Below are the code and all the weights of a small trained network. Each question names an input and a target symbol and asks about switching units off, where a switched-off unit gives its printed mean instead of its output.

import numpy as np


def w(rows, s, z=0):
    codes = np.array(rows[::2]) - 128.0
    scale = np.full(codes.shape[1], s)
    scale[-1] = z or s
    return codes * scale


def norm(h):
    return h / np.sqrt((h * h).mean(-1, keepdims=True) + 1e-5)


def softmax(a):
    e = np.exp(a - a.max(-1, keepdims=True))
    return e / e.sum(-1, keepdims=True)


def log_softmax(a):
    a = a - a.max(-1, keepdims=True)
    return a - np.log(np.exp(a).sum(-1, keepdims=True))


def net(x, mask):
    ids = ['αθλξπφψ'.index(c) for c in x.split()]
    T = len(ids)
    res = E[ids] + P[:T]
    u = 0
    for l in range(3):
        r = norm(res)
        for j in range(2):
            rows = slice(4 * j, 4 * j + 4)
            q, k, v = (r @ M[l][rows].T for M in (Q, K, V))
            z = softmax(np.where(np.tri(T) > 0, q @ k.T / 4**0.5, -1e9)) @ v
            o = O[l][rows]
            res = res + np.where(mask[u + j], z, o[:, -1]) @ o[:, :-1]
        u += 2
    return log_softmax(norm(res)[-1] @ U[:, :-1].T + U[:, -1])


Q, K, V, O = {}, {}, {}, {}
E = w([
[189,115,108,168,159,64,68],'α',
[169,204,100,140,65,175,88],'θ',
[135,204,195,117,123,40,181],'λ',
[155,151,93,51,50,128,59],'ξ',
[159,205,7,140,134,138,156],'π',
[177,133,98,194,48,99,99],'φ',
[73,115,49,61,104,100,91],'ψ',
],0.012)
P = w([
[155,86,153,165,115,106,169],'0',
[44,242,84,159,193,176,69],'1',
[251,101,149,69,120,92,149],'2',
[59,224,112,154,189,165,53],'3',
[240,111,157,70,144,94,142],'4',
[59,211,132,159,175,128,40],'5',
[226,125,158,74,156,89,128],'6',
[75,206,148,148,172,104,13],'7',
[218,122,149,100,168,92,134],'8',
],0.014)
Q[0] = w([
[185,111,28,45,108,131,133],'0.h1',
[185,21,185,97,93,145,223],'0.h1',
[135,170,68,212,105,68,99],'0.h1',
[27,48,204,152,129,176,211],'0.h1',
[187,94,97,86,47,175,209],'0.h2',
[223,104,126,71,99,86,218],'0.h2',
[245,121,5,91,71,102,53],'0.h2',
[102,65,160,183,203,202,86],'0.h2',
],0.013)
K[0] = w([
[137,143,156,101,236,76,78],'0.h1',
[117,80,149,36,131,115,69],'0.h1',
[150,99,111,187,157,147,178],'0.h1',
[74,139,47,84,39,112,122],'0.h1',
[164,217,155,72,145,127,55],'0.h2',
[172,170,161,100,199,103,93],'0.h2',
[151,143,156,151,181,7,73],'0.h2',
[121,101,62,141,68,185,133],'0.h2',
],0.016)
V[0] = w([
[170,109,97,140,84,199,113],'0.h1',
[123,94,87,95,68,122,187],'0.h1',
[124,155,200,118,89,78,50],'0.h1',
[66,3,82,84,131,87,103],'0.h1',
[132,52,12,138,140,138,66],'0.h2',
[67,78,163,120,105,89,120],'0.h2',
[116,185,135,109,124,94,150],'0.h2',
[99,143,79,117,135,54,171],'0.h2',
],0.013)
O[0] = w([
[119,103,136,129,142,203,127,151],'0.h1',
[90,119,106,111,101,132,133,86],'0.h1',
[125,143,161,81,128,134,134,139],'0.h1',
[69,146,123,119,167,60,169,17],'0.h1',
[116,87,132,142,251,152,147,249],'0.h2',
[125,119,173,117,130,77,109,3],'0.h2',
[126,106,108,114,89,105,130,115],'0.h2',
[153,90,107,79,112,108,116,210],'0.h2',
],0.018,0.0055)
Q[1] = w([
[87,167,152,215,128,65,63],'1.h1',
[175,155,122,102,193,103,74],'1.h1',
[124,159,94,61,34,85,140],'1.h1',
[186,131,98,42,150,127,186],'1.h1',
[65,103,115,139,95,162,109],'1.h2',
[190,83,100,137,111,89,253],'1.h2',
[178,142,128,99,92,211,215],'1.h2',
[145,154,188,85,107,93,197],'1.h2',
],0.013)
K[1] = w([
[43,166,129,151,171,95,113],'1.h1',
[171,184,165,154,193,121,116],'1.h1',
[125,136,158,104,73,79,155],'1.h1',
[220,120,148,101,132,94,136],'1.h1',
[94,140,60,129,108,163,134],'1.h2',
[248,127,140,192,154,83,124],'1.h2',
[231,152,111,85,138,156,180],'1.h2',
[158,142,132,104,179,105,104],'1.h2',
],0.015)
V[1] = w([
[60,144,77,132,136,195,94],'1.h1',
[167,92,205,59,200,147,213],'1.h1',
[222,72,150,78,179,122,153],'1.h1',
[254,182,73,196,113,144,96],'1.h1',
[117,72,175,149,112,40,145],'1.h2',
[138,167,101,134,138,84,124],'1.h2',
[136,237,94,174,115,152,42],'1.h2',
[63,56,189,104,62,194,104],'1.h2',
],0.0097)
O[1] = w([
[62,181,94,86,135,86,149,123],'1.h1',
[211,108,104,133,215,168,135,204],'1.h1',
[249,64,138,174,192,111,118,253],'1.h1',
[112,45,201,167,148,48,112,254],'1.h1',
[193,109,162,143,116,197,160,59],'1.h2',
[171,117,123,82,148,183,89,131],'1.h2',
[48,152,114,94,174,178,127,145],'1.h2',
[101,200,157,201,143,101,203,32],'1.h2',
],0.011,0.01)
Q[2] = w([
[101,181,135,156,181,207,28],'2.h1',
[109,205,178,199,130,107,113],'2.h1',
[31,167,73,247,172,96,110],'2.h1',
[172,57,159,115,127,103,129],'2.h1',
[148,100,134,136,190,113,60],'2.h2',
[133,118,96,112,211,6,119],'2.h2',
[143,109,175,146,129,76,43],'2.h2',
[239,98,133,18,153,128,85],'2.h2',
],0.011)
K[2] = w([
[136,96,145,171,107,173,161],'2.h1',
[129,133,146,127,117,149,201],'2.h1',
[95,116,72,176,110,152,251],'2.h1',
[143,132,138,91,163,120,118],'2.h1',
[136,81,122,177,126,120,139],'2.h2',
[128,70,108,110,171,67,134],'2.h2',
[122,92,167,167,112,126,138],'2.h2',
[194,100,148,106,165,139,117],'2.h2',
],0.017)
V[2] = w([
[163,52,149,120,131,96,77],'2.h1',
[106,129,230,109,164,165,204],'2.h1',
[156,125,230,92,105,200,40],'2.h1',
[211,111,7,49,128,100,90],'2.h1',
[109,170,135,97,83,81,112],'2.h2',
[252,138,33,79,80,179,237],'2.h2',
[200,63,225,254,119,62,222],'2.h2',
[68,101,116,91,181,61,174],'2.h2',
],0.0087)
O[2] = w([
[196,185,69,69,138,168,125,250],'2.h1',
[84,60,177,67,149,36,96,74],'2.h1',
[94,100,196,59,125,174,176,133],'2.h1',
[110,239,120,159,97,177,128,240],'2.h1',
[212,106,88,95,224,153,125,6],'2.h2',
[56,179,140,60,159,176,50,171],'2.h2',
[76,255,121,161,126,112,146,255],'2.h2',
[175,112,76,108,119,76,85,98],'2.h2',
],0.0091,0.0075)
U = w([
[105,224,140,95,185,182,137,133],'α',
[98,59,201,138,104,227,150,143],'θ',
[192,147,138,81,19,107,124,171],'λ',
[139,174,175,227,131,63,170,96],'ξ',
[162,122,11,208,100,169,88,3],'π',
[124,38,104,42,156,44,170,159],'φ',
[254,83,165,134,184,170,115,145],'ψ',
],0.008,0.0035)

Each question gives the input, a string of symbols that net reads in full, and the target symbol t.
The units are the heads (4 rows each of Q, K, V and O). Each row of codes is followed by its name. A weight is (code - 128) times the scale printed after its matrix; where a second scale follows, it is the last column's (O and U).
mask holds one flag per head, layer by layer. A switched-off head (its flag False) gives its mean, the last column of its rows in O, instead of its output. The means were averaged over made-up inputs and are rounded, as every weight is.
A unit's drop is (log p(t) with every unit on - log p(t) with that unit switched off) / (log p(t) with every unit on - log p(t) with every unit switched off).
The circuit of an input: a set's keep is (log p(t) with only the set's units on - log p(t) with every unit switched off) / (log p(t) with every unit on - log p(t) with every unit switched off). Starting from all 6 units, units are removed one at a time, each time the one whose removal leaves the highest keep (on an exact tie, the one counted first), for as long as the keep stays at least 0.8.
circuit, biggest first: the units of the circuit, biggest drop first
unit that matters most: the unit with the biggest drop
heads that matter: for each layer, one digit per head in row order, 1 if its drop is at least 0.15 and else 0, layers parted by /
drop of u: that unit's drop, to one decimal
input φ θ α π, target φ: heads that matter : 01 / 11 / 11
input ξ α α ξ α π, target ξ: circuit, biggest first : [0.h1, 1.h2]
input ξ π α α, target ξ: circuit, biggest first : [0.h1, 1.h2, 1.h1]
input φ α φ φ π λ ψ, target λ: circuit, biggest first : [0.h2]
input φ α π α π α π θ, target φ: heads that matter : 10 / 11 / 11
input φ π ψ ξ, target φ: circuit, biggest first : [1.h1, 2.h2, 1.h2, 0.h2]
input π α π φ ψ α α α, target π: circuit, biggest first : [0.h1, 0.h2, 1.h1]
input φ π λ π π ξ, target φ: heads that matter : 01 / 11 / 11
input φ φ θ φ φ φ ξ θ, target φ: circuit, biggest first : [1.h1, 2.h2, 1.h2]
input α φ α θ, target α: circuit, biggest first : [0.h2, 1.h1]
input ψ ψ φ, target ξ: circuit, biggest first : [1.h2, 0.h1, 2.h2]
input π ψ ψ, target φ: heads that matter : 10 / 00 / 00
input ξ α π α α φ λ λ, target ξ: heads that matter : 10 / 01 / 00
input φ λ ψ, target λ: circuit, biggest first : [0.h2]
input π ψ α α α α φ π, target π: heads that matter : 10 / 00 / 00
input ψ α π π ψ π, target ψ: circuit, biggest first : [0.h2, 0.h1]
input α ψ φ θ, target α: heads that matter : 00 / 00 / 00
input ξ π α φ α ξ, target ξ: heads that matter : 10 / 01 / 00
input φ λ α ψ π ψ ξ ψ, target φ: heads that matter : 01 / 11 / 11
input θ α α π, target θ: unit that matters most : 0.h1
input φ θ ξ, target α: drop of 0.h2 : 0.1
input φ ψ α π ψ π λ λ φ, target λ: drop of 0.h2 : 1.0
input α φ α π φ α λ λ φ, target λ: drop of 0.h2 : 1.1
